Here is a tiny trained network, its code and every weight. The questions are about switching its units off for an input and a class, where a switched-off unit gives its printed mean instead of its output.

import numpy as np


def w(rows, s, z=0):
    codes = np.array(rows[::2]) - 128.0
    scale = np.full(codes.shape[1], s)
    scale[-1] = z or s
    return codes * scale


def norm(h):
    return h / np.sqrt((h * h).mean(-1, keepdims=True) + 1e-5)


def f(y):
    return np.maximum(y, 0)


def log_softmax(a):
    a = a - a.max(-1, keepdims=True)
    return a - np.log(np.exp(a).sum(-1, keepdims=True))


def net(x, mask):
    res = np.array(x, float).reshape(1, 7) / 4 @ E
    u = 0
    for l in range(2):
        y = f(norm(res) @ A[l][:, :-1].T + A[l][:, -1])
        res = res + np.where(mask[u : u + 4], y, B[l][:, -1]) @ B[l][:, :-1]
        u += 4
    return log_softmax(norm(res)[-1] @ U[:, :-1].T + U[:, -1])


A, B = {}, {}
E = w([
[163,245,252,178,246,197,122,87,26,137,166,120],'x0',
[120,128,135,125,122,134,121,135,125,127,131,131],'x1',
[243,105,115,64,27,128,47,219,105,220,14,95],'x2',
[121,126,131,126,124,133,126,134,126,127,131,128],'x3',
[210,134,109,147,67,242,111,130,165,24,176,149],'x4',
[133,127,123,139,131,129,132,130,127,130,128,118],'x5',
[126,128,127,128,128,129,124,136,121,126,127,119],'x6',
],0.0036)
A[0] = w([
[225,143,136,145,101,242,112,142,116,63,148,122,4],'L0N1',
[216,197,207,116,185,185,108,120,48,182,102,123,55],'L0N2',
[234,159,183,118,111,159,89,152,74,225,87,121,85],'L0N3',
[91,140,171,125,194,55,117,151,62,249,93,110,23],'L0N4',
],0.013,0.0029)
B[0] = w([
[147,194,169,25,136,86,138,11,179,154,88,199,225],'L0N1',
[67,105,212,250,103,137,79,201,161,135,251,162,250],'L0N2',
[178,101,2,113,143,157,180,153,62,105,48,35,229],'L0N3',
[160,184,158,34,120,112,134,18,186,126,101,198,229],'L0N4',
],0.0069,0.016)
A[1] = w([
[47,199,181,138,254,150,174,72,94,44,190,138,114],'L1N1',
[208,139,130,134,102,181,107,112,151,127,122,136,1],'L1N2',
[66,172,187,128,248,158,151,80,86,80,174,141,16],'L1N3',
[115,37,58,48,13,59,101,156,167,150,60,128,135],'L1N4',
],0.0089,0.00083)
B[1] = w([
[191,110,88,119,112,142,122,167,67,147,51,67,247],'L1N1',
[2,68,115,78,161,48,138,125,118,105,123,125,167],'L1N2',
[107,80,42,118,130,120,149,170,117,124,105,79,217],'L1N3',
[102,145,197,217,157,155,109,156,113,127,208,135,222],'L1N4',
],0.006,0.013)
U = w([
[132,181,160,41,123,82,130,11,188,134,99,195,185],'0',
[86,111,190,253,108,144,78,202,134,130,226,131,185],'1',
[161,80,2,127,114,144,155,176,64,106,52,29,2],'2',
],0.0059,0.00042)

Each question gives the input, the list of numbers given to net, and the class t.
The units are the neurons (one row each of A and B). Each row of codes is followed by its name. A weight is (code - 128) times the scale printed after its matrix; where a second scale follows, it is the last column's (A, B and U).
mask holds one flag per neuron, layer by layer. A switched-off neuron (its flag False) gives its mean, the last column of its row in B, instead of its output. The means were averaged over made-up inputs and are rounded, as every weight is.
A unit's drop is (log p(t) with every unit on - log p(t) with that unit switched off) / (log p(t) with every unit on - log p(t) with every unit switched off).
The circuit of an input: a set's keep is (log p(t) with only the set's units on - log p(t) with every unit switched off) / (log p(t) with every unit on - log p(t) with every unit switched off). Starting from all 8 units, units are removed one at a time, each time the one whose removal leaves the highest keep (on an exact tie, the one counted first), for as long as the keep stays at least 0.8.
circuit, biggest first: the units of the circuit, biggest drop first
top k neurons: the k neurons with the biggest drops, biggest first
k most important neurons of layer l: the k neurons of layer l with the biggest drops, biggest first
drop of u: that unit's drop, to one decimal
input [-1,-7,-8,8,6,-7,-2], class 2: 2 most important neurons of layer 0 : L0N4; L0N2
input [5,-8,-7,8,4,5,3], class 2: circuit, biggest first : L1N1
input [8,-8,3,-1,-5,1,2], class 1: 2 most important neurons of layer 0 : L0N2; L0N1
input [5,-5,5,-1,-4,5,-7], class 1: top 3 neurons : L0N2; L0N1; L1N1
input [3,1,-6,-1,5,-5,8], class 2: top 3 neurons : L0N4; L1N1; L1N3
input [7,-3,-5,-5,-3,-1,-4], class 1: top 2 neurons : L0N2; L0N3
input [7,8,2,4,5,-3,3], class 1: top 3 neurons : L0N2; L0N4; L0N3
input [-7,5,6,1,5,-3,-6], class 1: top 2 neurons : L1N4; L0N4
input [-8,6,-6,1,-6,-3,-1], class 1: circuit, biggest first : L0N1; L0N3
input [1,4,2,6,-1,-1,-5], class 2: top 2 neurons : L0N3; L0N1
input [-8,-1,-3,0,-6,-3,-1], class 1: 2 most important neurons of layer 0 : L0N1; L0N4
input [3,-6,-1,-4,2,-8,7], class 1: top 2 neurons : L0N2; L0N4
input [0,0,6,5,6,6,6], class 0: top 2 neurons : L0N1; L1N1
input [8,3,2,-2,-3,4,-2], class 1: circuit, biggest first : L0N2
input [-3,-2,-8,3,7,1,6], class 2: top 3 neurons : L0N4; L0N2; L1N1
input [6,2,-7,-1,2,-2,6], class 2: top 2 neurons : L1N1; L1N3
input [-7,1,3,-4,-6,4,6], class 1: top 2 neurons : L1N4; L0N1
input [0,-6,6,3,8,0,5], class 0: 2 most important neurons of layer 1 : L1N1; L1N3
input [7,-6,0,-6,2,-5,3], class 1: drop of L0N2 : 3.0
input [-8,-3,3,-4,1,4,-5], class 1: circuit, biggest first : L1N4
input [-2,4,-6,1,-2,2,-8], class 2: drop of L0N2 : 0.5
input [5,0,-8,-4,-2,6,7], class 2: drop of L0N2 : 0.0
